Here is a tiny trained network, its code and every weight. The questions are about switching its units off for an input and a class, where a switched-off unit gives its printed mean instead of its output.

import numpy as np


def w(rows, s, z=0):
    codes = np.array(rows[::2]) - 128.0
    scale = np.full(codes.shape[1], s)
    scale[-1] = z or s
    return codes * scale


def norm(h):
    return h / np.sqrt((h * h).mean(-1, keepdims=True) + 1e-5)


def f(y):
    return y / 2 * (1 + np.tanh(0.7978845608 * (y + 0.044715 * y**3)))


def log_softmax(a):
    a = a - a.max(-1, keepdims=True)
    return a - np.log(np.exp(a).sum(-1, keepdims=True))


def net(x, mask):
    res = np.array(x, float).reshape(1, 2) / 4 @ E
    u = 0
    for l in range(3):
        y = f(norm(res) @ A[l][:, :-1].T + A[l][:, -1])
        res = res + np.where(mask[u : u + 7], y, B[l][:, -1]) @ B[l][:, :-1]
        u += 7
    return log_softmax(norm(res)[-1] @ U[:, :-1].T + U[:, -1])


A, B = {}, {}
E = w([
[72,68,196,180,147,2,43],'x0',
[8,142,147,17,125,144,101],'x1',
],0.0014)
A[0] = w([
[168,203,61,79,103,253,235,113],'0.n1',
[254,139,81,207,177,95,105,177],'0.n2',
[116,123,134,94,116,131,118,2],'0.n3',
[52,73,135,22,133,180,59,190],'0.n4',
[74,55,234,173,179,23,52,185],'0.n5',
[126,154,131,132,172,131,132,144],'0.n6',
[132,104,127,113,126,150,106,167],'0.n7',
],0.0015,0.0014)
B[0] = w([
[105,187,91,188,115,64,2,221],'0.n1',
[71,98,141,128,59,145,212,191],'0.n2',
[170,129,169,102,190,121,95,73],'0.n3',
[160,195,162,154,72,82,214,212],'0.n4',
[140,210,10,124,89,175,109,255],'0.n5',
[125,134,125,129,111,118,136,137],'0.n6',
[129,182,135,131,96,101,148,151],'0.n7',
],0.002,0.0013)
A[1] = w([
[166,128,109,80,159,238,190,5],'1.n1',
[92,87,49,165,33,149,199,139],'1.n2',
[180,143,110,63,133,254,207,29],'1.n3',
[67,23,233,171,161,2,63,105],'1.n4',
[130,140,132,136,136,140,110,127],'1.n5',
[124,134,116,132,110,130,125,93],'1.n6',
[123,214,118,96,63,74,136,192],'1.n7',
],0.0025,0.0014)
B[1] = w([
[130,189,77,131,64,71,69,118],'1.n1',
[79,153,174,127,194,104,64,207],'1.n2',
[107,167,74,170,93,100,55,160],'1.n3',
[161,255,7,134,70,183,81,215],'1.n4',
[123,110,127,132,123,144,125,128],'1.n5',
[126,120,136,136,121,145,120,126],'1.n6',
[139,89,128,220,179,131,89,251],'1.n7',
],0.0027,0.0016)
A[2] = w([
[226,61,129,150,100,120,216,101],'2.n1',
[132,131,132,135,130,169,110,115],'2.n2',
[119,103,147,172,231,146,75,120],'2.n3',
[170,181,89,90,140,194,188,87],'2.n4',
[166,165,42,95,52,186,107,7],'2.n5',
[195,118,104,165,105,113,120,135],'2.n6',
[63,136,161,3,109,140,135,118],'2.n7',
],0.004,0.002)
B[2] = w([
[55,83,166,153,105,155,222,174],'2.n1',
[139,106,142,137,124,97,125,144],'2.n2',
[127,170,204,92,164,87,131,240],'2.n3',
[65,102,149,130,135,48,82,123],'2.n4',
[120,155,96,183,99,68,58,234],'2.n5',
[53,136,154,69,123,148,150,245],'2.n6',
[152,66,171,222,116,149,252,253],'2.n7',
],0.0034,0.0012)
U = w([
[111,209,40,168,73,106,23,196],'0',
[96,82,177,184,102,156,255,198],'1',
[145,186,227,76,214,97,85,168],'2',
[188,17,107,84,131,136,83,9],'3',
[171,65,114,78,124,131,106,33],'4',
[159,90,99,48,126,144,123,9],'5',
[188,66,102,42,119,146,116,2],'6',
],0.01,0.0041)

Each question gives the input, the list of numbers given to net, and the class t.
The units are the neurons (one row each of A and B). Each row of codes is followed by its name. A weight is (code - 128) times the scale printed after its matrix; where a second scale follows, it is the last column's (A, B and U).
mask holds one flag per neuron, layer by layer. A switched-off neuron (its flag False) gives its mean, the last column of its row in B, instead of its output. The means were averaged over made-up inputs and are rounded, as every weight is.
A unit's drop is (log p(t) with every unit on - log p(t) with that unit switched off) / (log p(t) with every unit on - log p(t) with every unit switched off).
The circuit of an input: a set's keep is (log p(t) with only the set's units on - log p(t) with every unit switched off) / (log p(t) with every unit on - log p(t) with every unit switched off). Starting from the 12 units with the biggest drops (on a tie, the unit counted first), units are removed one at a time, each time the one whose removal leaves the highest keep (on an exact tie, the one counted first), for as long as the keep stays at least 0.8.
units of the circuit, in order: the units of the circuit, biggest drop first
most important unit: the unit with the biggest drop
top k neurons: the k neurons with the biggest drops, biggest first
top k neurons in layer l: the k neurons of layer l with the biggest drops, biggest first
drop of u: that unit's drop, to one decimal
input [2,-5], class 1: most important unit => 2.n1
input [-8,8], class 0: top 2 neurons => (1.n3 1.n1)
input [-8,-7], class 0: top 3 neurons => (1.n3 2.n7 1.n1)
input [1,-3], class 2: top 4 neurons => (1.n2 0.n2 0.n4 2.n7)
input [1,-4], class 1: units of the circuit, in order => (2.n1 0.n1)
input [-7,-7], class 0: units of the circuit, in order => (2.n7 2.n4)
input [6,8], class 1: units of the circuit, in order => (2.n7 0.n1)
input [-3,-1], class 2: top 4 neurons => (0.n1 1.n4 0.n5 2.n3)
input [3,-1], class 2: top 2 neurons in layer 0 => (0.n5 0.n1)
input [-5,7], class 1: top 3 neurons => (2.n7 1.n4 0.n5)
input [-6,-5], class 0: top 2 neurons => (1.n3 2.n7)
input [4,5], class 1: top 3 neurons => (2.n7 0.n1 1.n3)
input [2,3], class 2: top 3 neurons => (1.n7 0.n5 0.n4)
input [1,-2], class 2: most important unit => 1.n2
input [-6,7], class 1: top 2 neurons => (2.n7 1.n4)
input [-1,-2], class 2: top 2 neurons => (1.n2 0.n2)
input [0,1], class 2: top 3 neurons => (1.n7 2.n7 2.n3)
input [3,1], class 2: drop of 0.n5 => 3.1
input [-2,-1], class 2: drop of 0.n1 => 0.7
input [1,2], class 2: most important unit => 1.n7
input [2,0], class 2: drop of 0.n5 => 2.1
input [1,8], class 1: drop of 2.n7 => 0.7
